Below are the code and all the weights of a small trained network. Each question names an input and a class and asks about switching units off, where a switched-off unit gives its printed mean instead of its output.

import numpy as np


def w(rows, s, z=0):
    codes = np.array(rows[::2]) - 128.0
    scale = np.full(codes.shape[1], s)
    scale[-1] = z or s
    return codes * scale


def f(y):
    return y / 2 * (1 + np.tanh(0.7978845608 * (y + 0.044715 * y**3)))


def log_softmax(a):
    a = a - a.max(-1, keepdims=True)
    return a - np.log(np.exp(a).sum(-1, keepdims=True))


def net(x, mask):
    res = np.array(x, float).reshape(1, 8) / 4 @ E
    y = f(res @ A[0][:, :-1].T + A[0][:, -1])
    res = res + np.where(mask, y, B[0][:, -1]) @ B[0][:, :-1]
    return log_softmax(res[-1] @ U[:, :-1].T + U[:, -1])


A, B = {}, {}
E = w([
[110,132,115,124],'x0',
[185,209,161,181],'x1',
[110,133,126,114],'x2',
[53,175,115,254],'x3',
[128,129,128,132],'x4',
[65,52,120,68],'x5',
[109,135,134,118],'x6',
[104,136,123,117],'x7',
],0.0089)
A[0] = w([
[182,254,137,120,93],'neuron 0',
[103,79,108,64,251],'neuron 1',
[102,72,152,92,37],'neuron 2',
[175,159,119,201,207],'neuron 3',
[66,40,161,128,56],'neuron 4',
[106,116,191,92,253],'neuron 5',
],0.0089,0.0047)
B[0] = w([
[80,96,230,75,206],'neuron 0',
[193,145,123,2,255],'neuron 1',
[168,47,215,129,157],'neuron 2',
[21,162,125,137,230],'neuron 3',
[111,107,241,88,174],'neuron 4',
[159,147,17,37,206],'neuron 5',
],0.0084,0.0067)
U = w([
[245,199,56,109,162],'0',
[112,160,167,100,229],'1',
[79,158,74,171,186],'2',
[81,123,204,181,9],'3',
[191,75,132,110,2],'4',
],0.011,0.0051)

Each question gives the input, the list of numbers given to net, and the class t.
The units are the neurons (one row each of A and B). Each row of codes is followed by its name. A weight is (code - 128) times the scale printed after its matrix; where a second scale follows, it is the last column's (A, B and U).
mask holds one flag per neuron, in row order. A switched-off neuron (its flag False) gives its mean, the last column of its row in B, instead of its output. The means were averaged over made-up inputs and are rounded, as every weight is.
A unit's drop is (log p(t) with every unit on - log p(t) with that unit switched off) / (log p(t) with every unit on - log p(t) with every unit switched off).
The circuit of an input: a set's keep is (log p(t) with only the set's units on - log p(t) with every unit switched off) / (log p(t) with every unit on - log p(t) with every unit switched off). Starting from all 6 units, units are removed one at a time, each time the one whose removal leaves the highest keep (on an exact tie, the one counted first), for as long as the keep stays at least 0.8.
units of the circuit, in order: the units of the circuit, biggest drop first
top k neurons: the k neurons with the biggest drops, biggest first
drop of u: that unit's drop, to one decimal
input [-2,-1,1,1,1,-7,4,0], class 2: top 2 neurons => [neuron 1; neuron 4]
input [2,-7,5,-3,-1,7,-2,8], class 4: top neuron => [neuron 2]
input [-7,1,5,-5,-6,5,-3,6], class 0: units of the circuit, in order => [neuron 5; neuron 0]
input [0,6,7,8,-4,-1,4,6], class 3: top 2 neurons => [neuron 0; neuron 5]
input [7,-7,1,-4,-1,-2,-2,7], class 0: units of the circuit, in order => [neuron 1; neuron 0]
input [-6,5,-8,2,-5,3,7,8], class 2: top 4 neurons => [neuron 1; neuron 4; neuron 2; neuron 0]
input [4,8,-4,1,-8,-4,4,2], class 3: top 3 neurons => [neuron 0; neuron 1; neuron 5]
input [-5,-4,-4,1,4,-6,2,-4], class 2: units of the circuit, in order => [neuron 1; neuron 4; neuron 3]
input [1,2,-5,8,7,-7,-5,3], class 3: units of the circuit, in order => [neuron 0; neuron 5]
input [1,6,3,5,-5,6,8,-8], class 2: top 4 neurons => [neuron 1; neuron 0; neuron 4; neuron 2]
input [-2,8,-5,8,6,-2,8,2], class 3: top 2 neurons => [neuron 0; neuron 5]
input [0,1,-1,3,-6,-6,-3,-5], class 3: units of the circuit, in order => [neuron 5; neuron 1]
input [-2,4,-2,-6,0,-3,-2,-2], class 1: top 2 neurons => [neuron 0; neuron 1]
input [8,-4,-4,1,-1,-5,-8,-6], class 2: top neuron => [neuron 1]
input [-3,8,-5,3,8,-1,-1,5], class 3: top 4 neurons => [neuron 0; neuron 1; neuron 5; neuron 3]
input [-7,2,0,-7,2,3,8,0], class 0: top 2 neurons => [neuron 5; neuron 0]
input [-8,3,8,1,2,3,3,-7], class 2: drop of neuron 4 => 0.2
input [5,6,-3,6,-8,-7,-8,7], class 3: drop of neuron 3 => 0.0
input [-5,8,8,7,2,-7,-1,-8], class 3: drop of neuron 0 => 0.4
input [-8,3,4,-8,5,6,3,4], class 0: top neuron => [neuron 5]
